Below is a small trained network, with its code and all its weights. Each question gives an input and a class and asks what happens when units are switched off, that is, made to give their printed mean instead of their output.

import numpy as np


def w(rows, s, z=0):
    codes = np.array(rows[::2]) - 128.0
    scale = np.full(codes.shape[1], s)
    scale[-1] = z or s
    return codes * scale


def norm(h):
    return h / np.sqrt((h * h).mean(-1, keepdims=True) + 1e-5)


def f(y):
    return np.maximum(y, 0)


def log_softmax(a):
    a = a - a.max(-1, keepdims=True)
    return a - np.log(np.exp(a).sum(-1, keepdims=True))


def net(x, mask):
    res = np.array(x, float).reshape(1, 8) / 4 @ E
    u = 0
    for l in range(3):
        y = f(norm(res) @ A[l][:, :-1].T + A[l][:, -1])
        res = res + np.where(mask[u : u + 7], y, B[l][:, -1]) @ B[l][:, :-1]
        u += 7
    return log_softmax(norm(res)[-1] @ U[:, :-1].T + U[:, -1])


A, B = {}, {}
E = w([
[118,140,103,150,141],'x0',
[137,119,146,106,117],'x1',
[138,125,152,101,82],'x2',
[51,34,45,214,50],'x3',
[235,115,145,250,130],'x4',
[122,134,116,146,144],'x5',
[2,151,243,100,111],'x6',
[111,151,87,170,152],'x7',
],0.0073)
A[0] = w([
[124,131,127,124,138,9],'0.n0',
[135,110,231,232,101,59],'0.n1',
[14,194,148,146,182,168],'0.n2',
[136,245,190,72,176,214],'0.n3',
[123,37,102,164,91,63],'0.n4',
[255,137,110,146,124,249],'0.n5',
[222,228,151,140,219,161],'0.n6',
],0.0089,0.002)
B[0] = w([
[141,148,127,151,138,128],'0.n0',
[148,33,23,86,100,184],'0.n1',
[175,188,106,90,203,211],'0.n2',
[163,201,25,38,87,253],'0.n3',
[78,83,71,143,118,180],'0.n4',
[167,51,249,254,137,245],'0.n5',
[180,57,177,150,105,253],'0.n6',
],0.0077,0.007)
A[1] = w([
[100,100,71,166,23,121],'1.n0',
[5,122,125,128,111,161],'1.n1',
[120,126,121,159,136,5],'1.n2',
[75,172,114,168,153,71],'1.n3',
[1,125,89,100,133,126],'1.n4',
[186,184,104,41,120,108],'1.n5',
[160,77,222,69,148,147],'1.n6',
],0.0081,0.0029)
B[1] = w([
[107,125,84,107,172,215],'1.n0',
[137,105,219,108,166,204],'1.n1',
[154,145,159,90,100,130],'1.n2',
[129,154,117,142,157,145],'1.n3',
[137,54,220,248,127,225],'1.n4',
[160,155,44,111,135,255],'1.n5',
[116,132,50,137,134,223],'1.n6',
],0.011,0.0049)
A[2] = w([
[123,174,122,52,156,119],'2.n0',
[8,156,134,113,157,252],'2.n1',
[151,67,144,149,95,218],'2.n2',
[128,185,166,121,158,186],'2.n3',
[131,65,102,158,150,139],'2.n4',
[118,50,100,140,146,95],'2.n5',
[235,110,108,90,162,207],'2.n6',
],0.012,0.0024)
B[2] = w([
[148,148,83,157,126,188],'2.n0',
[193,35,195,114,254,171],'2.n1',
[20,192,170,92,91,216],'2.n2',
[80,121,136,70,164,153],'2.n3',
[46,220,90,2,58,212],'2.n4',
[146,199,28,54,181,200],'2.n5',
[92,118,125,216,57,254],'2.n6',
],0.0079,0.0097)
U = w([
[189,145,46,157,47,66],'0',
[105,191,109,29,171,79],'1',
[179,70,253,209,162,251],'2',
],0.012,0.0024)

Each question gives the input, the list of numbers given to net, and the class t.
The units are the neurons (one row each of A and B). Each row of codes is followed by its name. A weight is (code - 128) times the scale printed after its matrix; where a second scale follows, it is the last column's (A, B and U).
mask holds one flag per neuron, layer by layer. A switched-off neuron (its flag False) gives its mean, the last column of its row in B, instead of its output. The means were averaged over made-up inputs and are rounded, as every weight is.
A unit's drop is (log p(t) with every unit on - log p(t) with that unit switched off) / (log p(t) with every unit on - log p(t) with every unit switched off).
The circuit of an input: a set's keep is (log p(t) with only the set's units on - log p(t) with every unit switched off) / (log p(t) with every unit on - log p(t) with every unit switched off). Starting from the 12 units with the biggest drops (on a tie, the unit counted first), units are removed one at a time, each time the one whose removal leaves the highest keep (on an exact tie, the one counted first), for as long as the keep stays at least 0.8.
circuit, biggest first: the units of the circuit, biggest drop first
top k neurons: the k neurons with the biggest drops, biggest first
k most important neurons of layer l: the k neurons of layer l with the biggest drops, biggest first
drop of u: that unit's drop, to one decimal
input [-4,1,5,-4,1,-6,-5,-4], class 2: circuit, biggest first -> [0.n5]
input [-3,-7,-5,-3,2,-5,-1,-5], class 2: 4 most important neurons of layer 0 -> [0.n5, 0.n6, 0.n4, 0.n1]
input [6,0,-1,1,4,3,8,0], class 1: 3 most important neurons of layer 0 -> [0.n1, 0.n3, 0.n6]
input [-7,-4,-7,5,-2,-6,0,3], class 1: circuit, biggest first -> [2.n4, 2.n6]
input [0,7,-4,7,-3,2,-1,-6], class 1: top 2 neurons -> [2.n5, 2.n4]
input [-5,3,0,8,-2,1,3,-8], class 2: top 3 neurons -> [1.n4, 0.n3, 1.n1]
input [6,-6,-7,0,4,2,-6,-8], class 2: top 2 neurons -> [0.n5, 0.n3]
input [-6,-3,-8,8,-1,7,4,-4], class 2: 2 most important neurons of layer 0 -> [0.n3, 0.n6]
input [1,8,4,1,-3,3,-5,-5], class 1: 2 most important neurons of layer 0 -> [0.n3, 0.n2]
input [-1,-1,6,2,-6,3,-6,4], class 1: top 2 neurons -> [0.n3, 0.n2]
input [7,-3,-5,2,0,-4,-3,5], class 1: 2 most important neurons of layer 2 -> [2.n6, 2.n4]
input [2,4,1,-2,7,4,-7,3], class 2: top 3 neurons -> [0.n5, 0.n3, 1.n5]
input [-3,6,-5,5,2,-7,5,-8], class 1: top 2 neurons -> [0.n1, 2.n5]
input [4,5,-1,-1,8,6,4,-5], class 0: circuit, biggest first -> [0.n1]
input [4,-1,-4,6,0,-8,5,-3], class 2: 2 most important neurons of layer 0 -> [0.n3, 0.n6]
input [-2,-6,8,-1,3,4,-7,3], class 2: top 2 neurons -> [0.n5, 0.n3]
input [3,1,4,-7,7,-3,-8,-6], class 2: drop of 0.n5 -> 0.6
input [7,-8,-2,4,-4,-6,8,4], class 2: drop of 0.n5 -> 0.0
input [0,1,8,-5,4,-8,8,-6], class 0: drop of 0.n1 -> 0.1
input [-1,-3,6,-5,-1,3,-1,7], class 0: top neuron -> [0.n3]
